(in the rows, 128 means zero)
Each row of numbers belongs to one of the elements below and depends on some of the facts about them. Some rows are named. Which element is each other row?

Named rows:
bapir: [168 134 153 120 118 113  79 146 101 124 126  84  60 156 108 132 118 149
 124 149 164 133 109  70 136  84 140 139 131 155 123 134 126 182 127 143
 131 152  39 123 155 159  99]
bipa: [149 177 105 130 145 103  97 105  97 138  86  85  37 135  93 105 140 147
 111 160 188 165 109  63 148 100 129 130 136 129 130 112 146 150 152 174
 132 130  70 128 139 125 127]
drunik: [176 137 128 109 118 115  69 120 105 130 104  89  61 128 104 135 133 141
 103 148 166 162 118  64 131 106 129 150 128 163 127 131 141 178 117 163
 142 174  48 105 165 152 134]
drapler: [169 154 147 139 145 132  47 178 166 136 163  96  32 153 120 164 144 170
  67 124 136 147  91  56 181 130 120 146  90 187 138 145 140 114 127 185
 113 150  35 105 106 178 111]
rinak: [137 144 100 124 113  83  91 121  73 132 103  69  82 142  74 162 145 136
 129 155 130 134 126  73 133  87 105 184 154 148 146 116 142 147 128 140
 116 167  70 119 139 121 125]
flepas: [116 159  93 141 141  96  98 167  97 130 116  74  58 150  91 159 154 158
 111 162 103 119 105  61 166 102  93 204 128 172 149 116 152 113 141 161
  89 141  85 133  74 119 105]
droflum: [167 137 131 123 118 118  70 117 102 124 108  89  67 144  88 142 135 145
 104 150 158 157 124  62 135 100 126 156 134 160 127 125 143 174 121 170
 144 179  46 104 168 144 134]
trabrok: [129 162  83 132 122  98 100 143  92 129 116  80  55 162  77 131 149 145
 127 149 136 128 103  58 148  78 110 171 147 131 143 106 156 138 154 155
 108 134  70 127 107 114 100]
nefum: [133 159 122 147 128 103 120 136  76 127  92  94  71 150  88 139 137 148
 158 164 149 120 132  63 124  57 124 172 165 150 133 109 142 149 150 128
 104 129  60 136 111 120 109]
trubrek: [141 138 104 130 110  91  95 142  93 123 117  78  79 155  86 159 138 142
 136 145 124 120 120  73 131  83 105 182 160 146 137 110 142 149 141 140
 102 161  64 116 127 115 100]
neto: [181 114 153 132 113 127  92 149 118 110 106  92  62 131 143 120 118 156
  95 159 151 123 124  81 141  95 135 189 136 180  92 125 142 175 129 165
 116 153  60 121 125 127 113]
trukla: [161 153 127 146 127 125  99 124 117 119  79  90  41 128 118  70 120 156
  92 167 168 149 127  81 170  92 151 193 140 155  95 118 148 144 157 156
 126 108 100 147 112  94 108]
statragril: [204 110 145 153 112  87  66 138 156 123 146  83  64 136 100 153 124 137
 102 117 131 123 134 106 181 119 138 169 150 151 134 126 117 113 133 145
 122 160  73 110 138 120  86]
grutiko: [173 168 107 146 141  98  85  98 123 155 101 102  40 135  67 108 155 130
 100 127 191 182 125  72 164 102 150 138 142 118 154 111 134 116 157 148
 145 130  67 118 167 125 120]
stami: [146 155 131 130 124  92 103 123  75 137  87  86  77 118  93 160 140 140
 147 160 155 138 124  64 124  81 125 159 144 162 143 122 131 152 129 127
 110 145  67 123 137 143 129]
mibras: [156 153 104 136 121 101 109  92  86 136  64  95  57 137  74  85 134 127
 120 167 188 165 134  66 140  74 146 184 166 122 122 111 153 159 160 152
 140 135  83 125 163 101 132]
drodra: [144 171  99 124 141 110  94 111  97 144  88  95  42 139  89 104 153 142
 103 157 184 166 101  55 147  92 136 148 131 136 135 120 153 146 151 158
 130 125  72 124 147 131 130]
klilur: [149 167 103 133 134 118 101 132 115 135 100 100  45 160  88 110 145 146
 115 148 164 146 111  58 145  84 133 164 141 135 134 106 156 142 160 164
 128 128  51 121 132 118 108]

Facts:
{bapir,drofi,futros,zipli} Ω trusku
{bapir} Ω trugar
{bipa,klemuskol,troflupul,zuros} Ω bizul
{bodral,drefla,poditruk} Ω brifle
{bodral,grostestal,sukles} Ω flaplo
{brebre} Ω zibo
{brilu,zedra} Ω gomas
{brilu} Ω mevem
{brilu} Ω vitrus
{brilu,trukla} Ω kolir
{brizu,dripe,klopin} Ω lutasim
{brural} Ω flepas
{brural} Ω fubrir
{brural,tilor} Ω ligu
{brural,buril,drefla,zipli} Ω sugezo
{brural,kluke} Ω broplon
{brutre,zafis} Ω pibuk
{buril,vestek} Ω kligrele
{buril,buskas,klopin,zafis,zuros} Ω ligra
{buril,klemuskol,skiske,sukles,trukla} Ω simim
{buskas,drefla,flomobok,flozu} Ω fuplek
{buskas,gebe,tuses} Ω masubi
{buskas,tilor} Ω stodreske
{dezulo,klemuskol} Ω fliplal
{drefla} Ω trubrek
{drefla,fufastom,vestek} Ω feska
{drevur,plitok,poditruk} Ω kligar
{dripe,sukles} Ω dotrik
{drodra} Ω flibor
{drodra,klato} Ω zalik
{drodra,tredifum} Ω ploflom
{drodra,klato,kluke,sukles} Ω lekik
{drofi,giklu} Ω drapler
{drunik,trukla} Ω rusek
{flomobok,legrur} Ω ziflofi
{flomobok} Ω vodan
{flomobok,letros,trotusim} Ω bastun
{flozu} Ω klalifla
{flozu,klato,zedra} Ω stobre
{flozu,potriva} Ω bulum
{flozu} Ω klilur
{flozu,fufastom,kigrem} Ω fepar
{fufastom,skisan} Ω detun
{fufastom} Ω drelisten
{fufastom,tratal} Ω nedre
{futros,kigrem,kloza} Ω silol
{giklu} Ω lustel
{kastar,sukles} Ω flebrorol
{kigrem,trotusim,zedra} Ω bidroper
{kigrem,vestek} Ω skebu
{klato,klopin} Ω delu
{klemuskol,tostus} Ω fanan
{klemuskol,mudus} Ω droflum
{klemuskol,plitok,zuros} Ω budek
{kloza} Ω kledi
{kluke} Ω sozol
{kluke} Ω nodrum
{legrur,neto} Ω novi
{legrur} Ω pluvos
{letros,tratal,vestek} Ω brobol
{mudus,zedra} Ω pemetra
{mudus} Ω zibek
{neto,trukla,vestek} Ω radrus
{plitok,tratal} Ω plufor
{potriva,stami,zafis} Ω mibras
{skiske} Ω niflol
{stami,trotusim} Ω dadrolo
{sukles,tuses,zafis} Ω rodu
{troflupul} Ω statragril
{trotusim} Ω dazer
{zedra} Ω tuflin
{zedra} Ω makatron
{zedra} Ω rinak
{zipli} Ω kliple
{bapir,bastun,bizul,bobas,brizu,brutre,drefla,flozu,gomas,klalifla,klemuskol,klilur,nefum,ploflom,rodu,skebu,skisan,sugezo,togun,trabrok,tredifum,trubrek,zalik,zibo,ziflofi} γ b
{bidroper,bipa,bodral,brebre,brifle,brobol,budek,delu,dotrik,dripe,drodra,drofi,droflum,drunik,fepar,flaplo,flibor,fliplal,fuplek,futros,gebe,grostestal,grutiko,guze,klato,kligar,kligrele,kliple,kloza,kluke,lekik,letros,ligu,lutasim,makatron,mibras,motek,niflol,pibuk,plitok,plufor,potriva,radrus,rinak,rusek,simim,skubon,sozol,stami,stobre,troflupul,trotusim,trugar,tuflin,vitrus,vodan,zafis,zeskiflo,zibek,zipli} γ a
{brilu,brural,dadrolo,detun,feska,flepas,flomobok,fufastom,grudok,legrur,lustel,masubi,pluvos,stodreske,tilor,tostus,vestek} γ d
{broplon,buril,buskas,dazer,dezulo,drelisten,drevur,flebrorol,fubrir,giklu,kigrem,kledi,klopin,kolir,mevem,mudus,nodrum,novi,pemetra,poditruk,silol,skiske,sukles,trukla,trusku,tuses,vaskik,zedra,zuros} γ c
{bulum,drapler,fanan,kastar,lebruk,ligra,nafli,nedre,neto,statragril,tratal} γ e
σ bidroper <- bipa,sukles,trugar
σ bapir <- bipa,buril,flibor,nafli
σ kledi <- bipa,drodra,klopin
σ kigrem <- bizul,zafis
σ pibuk <- bizul,skubon,zuros
σ bobas <- brilu
σ fubrir <- brizu
σ drunik <- brizu
σ klemuskol <- broplon,kligar
σ skisan <- broplon
σ togun <- brutre,nefum
σ neto <- brutre
σ kliple <- budek,mibras
σ vestek <- delu
σ giklu <- dezulo
σ legrur <- drelisten,sukles
σ trusku <- drevur
σ masubi <- drodra
σ niflol <- flepas
σ vodan <- flepas,zibek
σ makatron <- flepas
σ dazer <- flibor
σ dadrolo <- flibor,nodrum
σ klato <- fuplek,plitok
σ kastar <- gebe,zeskiflo
σ motek <- gebe
σ nedre <- grudok
σ statragril <- grutiko
σ fepar <- guze,zafis
σ bodral <- guze,nefum
σ vitrus <- kligar,kligrele
σ flebrorol <- kligrele
σ trotusim <- klilur
σ mudus <- klilur,trugar
σ poditruk <- klilur,kolir
σ lebruk <- klopin,tuflin
σ futros <- ligu
σ gomas <- mibras
σ zibo <- nafli
σ sozol <- nefum
σ flomobok <- nefum
σ mevem <- nefum,skebu
σ tredifum <- plitok,trabrok
σ simim <- skebu
σ klalifla <- tilor,zuros
σ lutasim <- tilor
σ lustel <- trabrok
σ drapler <- troflupul
σ skiske <- trugar
σ droflum <- trugar
σ vaskik <- trugar
σ zipli <- trukla
σ fanan <- tuses
σ ligra <- zalik
σ drofi <- zalik
σ bastun <- zalik
σ pluvos <- zuros

Name these rows:
No name comes twice in this set of rows, the named rows included.
[159 155 112 142 124 102 105  89  93 131  70  93  57 141  78  77 133 141
 114 167 196 165 137  68 136  76 150 164 167 116 110 104 151 165 162 157
 147 136  80 129 168  95 132] | budek
[188 162 132 157 134  81  92  89 130 156  89 102  48 129  54 106 139 120
 131 130 195 180 141  83 172  96 165 128 158 108 156 115 116 101 159 115
 148 123  79 126 180 125 114] | delu

The same elements again, as new rows of numbers:
Known rows:
droflum: [132 131 140 134 110 139 125 145 129 128 126 112 142 139 129 116 121 123
 118 126 124 132 135 129 131 126 140 140 130 119 137 124 129 127 124 116
 127]
stobre: [115 121 140 124 109 139 138 139 131 125 122 110 144 134 134 124 122 122
 144 116 135 136 129 125 142 129 129 133 132 120 126 116 128 129 122 101
 125]
klalifla: [115 124 111 130 128 113 130 142 123 119 124 125 142 120 117 116 119 131
 145 122 150 133 128 117 169 114 116 133 144 144 146 133 154 139 180 118
 145]
kluke: [134 122 129 132 140 145 123 150 133 130 123 119 129 126 135 136 125 120
 107 114 118 135 123 128 134 124 109 150 126 118 129 117 125 139 124 123
 124]
mevem: [136 138 118 113 125 110 114 130 128 129 115 131 129 133 120 121 138 132
 156 117 124 126 128 137 150 117 142 124 113 135 125 124 129 113 113  66
 116]
fliplal: [131 129 138 141 106 135 126 140 128 130 129 115 137 138 125 116 124 123
 110 123 122 129 133 130 123 128 141 141 131 123 138 130 126 130 137 120
 131]
drunik: [139 129 136 137 134 137 122 157 133 128 123 123 131 132 135 119 122 123
 110 118 120 132 126 128 134 126 127 138 125 120 127 123 127 133 132 113
 127]
drapler: [108 112 146 135 124 153 133 159 142 132 141 100 137 131 133 140 105 122
 121 128 114 123 143 135  97 154 146 118 101 118 120 116 112 135 124 103
 100]
kligrele: [115 129 139 132  91 134 144 104 130 129 140 138 110 129 142 130 128 126
 132 127 138 120 121 130 109 137 136 118 132 134 118 149 131 124 121 173
 132]
zafis: [ 98 154 128  92 152 138 136 128 123 124 134 144 119 117 146 137 142 130
  98 112 129 121 110 122 100 133 126 146 127 169 127 130 140 152 164 183
 142]
klato: [140 105 139 140  99 136 131 130 138 129 131 147 111 127 148 136 131 126
 120  96 141 143  97 135 139 140 118 150 116 112 127 138 125 126 102 140
 102]
fubrir: [123 133 111 123 110 120 114 124 130 136 119 125 123 128 101 133 138 132
 151 123 115 125 142 139 142 121 127 130 117 137 125 121 123 122 117  50
 122]
flomobok: [145 108 115 151 159 120 124 161 132 121 118 138 131 120 107 130 123 128
 101 146 147 143 114 124 114 148 124 134 131 102 121 109 110 134 132 102
 138]
grudok: [118 118 113 128 130 117 122 126 120 121 135 138 125 123 122 134 132 131
 131 152 143 127 114 130  84 151 134 122 137 110 131 131 111 124 118 183
 121]
skebu: [123 123 123 140 107 113 138  97 123 123 138 140 117 123 138 118 121 134
 161 133 155 123 124 121 152 117 121  99 149 132 133 162 149 121 146 180
 134]
fuplek: [108 117 143 139  60 131 156  79 131 133 153 149  99 127 148 136 133 132
 147 111 151 129 107 133 117 155 140 114 130 127 112 160 130 117 105 168
 121]
masubi: [133 113 113 135 113 130 127 141 121 124 118 115 142 127  86 131 122 119
 132 162 142 133 138 128 105 141 130 134 148 100 130  99 114 129 116 109
 143]
ligra: [120 118 150 125 101 159 148 148 136 138 135 100 147 133 114 138 118 120
 110 130 123 129 136 135 106 153 154 145 113 124 124 106 119 137 118  89
 119]

Name these rows:
No name comes twice in this set of rows, the named rows included.
[156 118 117 159 142 116 122 137 134 127 121 142 121 121 118 123 117 129
 112 127 136 134 126 121 169 111 101 133 138 123 145 138 147 135 157 129
 144] | drefla
[138 154 118  98 143 116 125  97 126 136 122 156 106 122 126 141 152 134
 135 123 121 121 121 141 128 122 127 133 117 152 116 128 131 121 102 126
 128] | tuses
[124 125 136 142 102 137 139 135 137 127 127 128 126 129 134 125 121 124
 125 119 137 131 126 127 135 138 132 122 130 123 119 128 128 129 126 114
 130] | vodan
[114  92 111 154 112 116 113 154 125 121 130 123 129 125 104 130 117 131
 138 143 140 135 127 132  96 148 129 120 128  94 135 128 103 126 133 114
 113] | lustel
[170 120 120 154 124 115 112 130 130 126 126 151 119 128 135 116 120 125
  98 123 137 133 113 127 159 107 115 143 136 121 158 149 149 127 144 167
 130] | klemuskol
[122 121 153 136 123 152 149 158 141 134 137 112 140 130 122 134 112 122
 111 131 126 127 133 133 105 152 157 124 108 127 111 112 121 136 127  89
 121] | nedre
[143 151 119 103 161 108 117 107 128 131 123 158 111 126 141 133 147 136
 127 125 117 118 117 136 129 121 140 123 113 152 118 132 131 118 107 129
 124] | trukla
[107 139 113 104  90 116 127  85 122 135 134 143 103 124 125 141 146 133
 169 121 128 114 130 144 119 128 131 120 120 147 117 139 128 112  94 119
 115] | broplon
[131 109 141 167 237  96 123  61 106 136 148  99 150 132 136 130 146 162
 124 134  90 157 150  84 169  94  83  93 129  99 161 143  96 121 161 171
 135] | bapir
[149 110 117 145 132 121 113 156 123 123 123 130 139 129 108 124 127 128
  96 149 134 138 120 130 100 145 135 146 134  99 143 115 111 128 128 128
 129] | tostus

The same elements again, as new rows of numbers:
Named rows:
stobre: [114 126 129 152 118 114 146 127 136 118 105 121 152 116 140]
klemuskol: [119 169 173 140 149 119 138  92 163 155 102 140 195 125 109]
trukla: [154 117 163 136 154 155 121 144 131  91 131 134  80 130  91]
kolir: [160 119 127 139 142 108  90 149 126 112 134  97  61 136 147]
brebre: [ 97 143 141 117 123 108 118 112 134 101 134 141 152 138 120]
kloza: [ 85 132 130 134 123 118 131 113 143 112 138 160 147 148 117]
poditruk: [154 145 116 157 191 169 121 142 146 167 177 104 109 146  83]
silol: [125 114 127 133 151 117 116 157 136 130 147 152  67 110 155]
vaskik: [160 146  91 157 179 131 108 167 130 159 182  92  96 157 120]
futros: [ 85 144 134 126 136 101 119 104 133 136 153 173 157 138 130]
bizul: [111 112  71 138  70 158 120 131  78 104  37 129 144  75  48]
tostus: [163 138 156 119 118 161 109  56 129 138 131 128 108 121 119]
zalik: [140 129 159 119  91 118 127 147 104  71  64 141 155 143 169]
grudok: [152 123 130 108  99 161 126  93 129 116 128 136  87 141 156]
kledi: [162 121  93 196 156  98 119 169 154 204 200  99 114 158 127]
bobas: [124 162 155 110 116  81 104 116 139 133 117 148 180 117 145]
trugar: [ 82 122  65 161  88 112  64 159  89 100 104 117 108 225 162]
skubon: [116 112 103 144  64 113 107 127  80  80 116 147 147  68  84]

Which element is each row?
No name comes twice in this set of rows, the named rows included.
[105 111 148 154 169 112  76 135 123 178 178 218  86 148 123] | giklu
[175 140  84 137  53 115 114 106 138 119 177 159 121  19 121] | pluvos
[108 177 144  94 139 104 129 113 182 107 121 163 178 134 128] | skisan
[154 105 114 131 128 129 127 152 117 159 190 162 115  52  42] | kigrem
[145 123 128 129 154 121 142 157 156 110 143 131  72 104 142] | novi
[ 54 147 113 129 149 119 111 104 128 154 141 199 148 149 136] | drofi
[143 142 148 108 111 116 136 152  94 119  88 138 193 128 176] | ploflom
[121 163  76 170 152  99 111 114 124 159 125  56 155 148 129] | droflum
[ 87  65 130  18  58 130 139 147  96 135  58 112 110 169  88] | nefum
[122 119 105 153 101 110 123 144 127 106 107  78 135 168 137] | tuflin
[166 105 155 154 157 105 122 146 136 138 130 124  87 111 133] | pemetra
[125 172  65 151 142  76 107 140 144 168 173  74 176 149 150] | bidroper
[146  92 122 168 181 146  93 144 138 198 166 209  53 119 156] | drapler

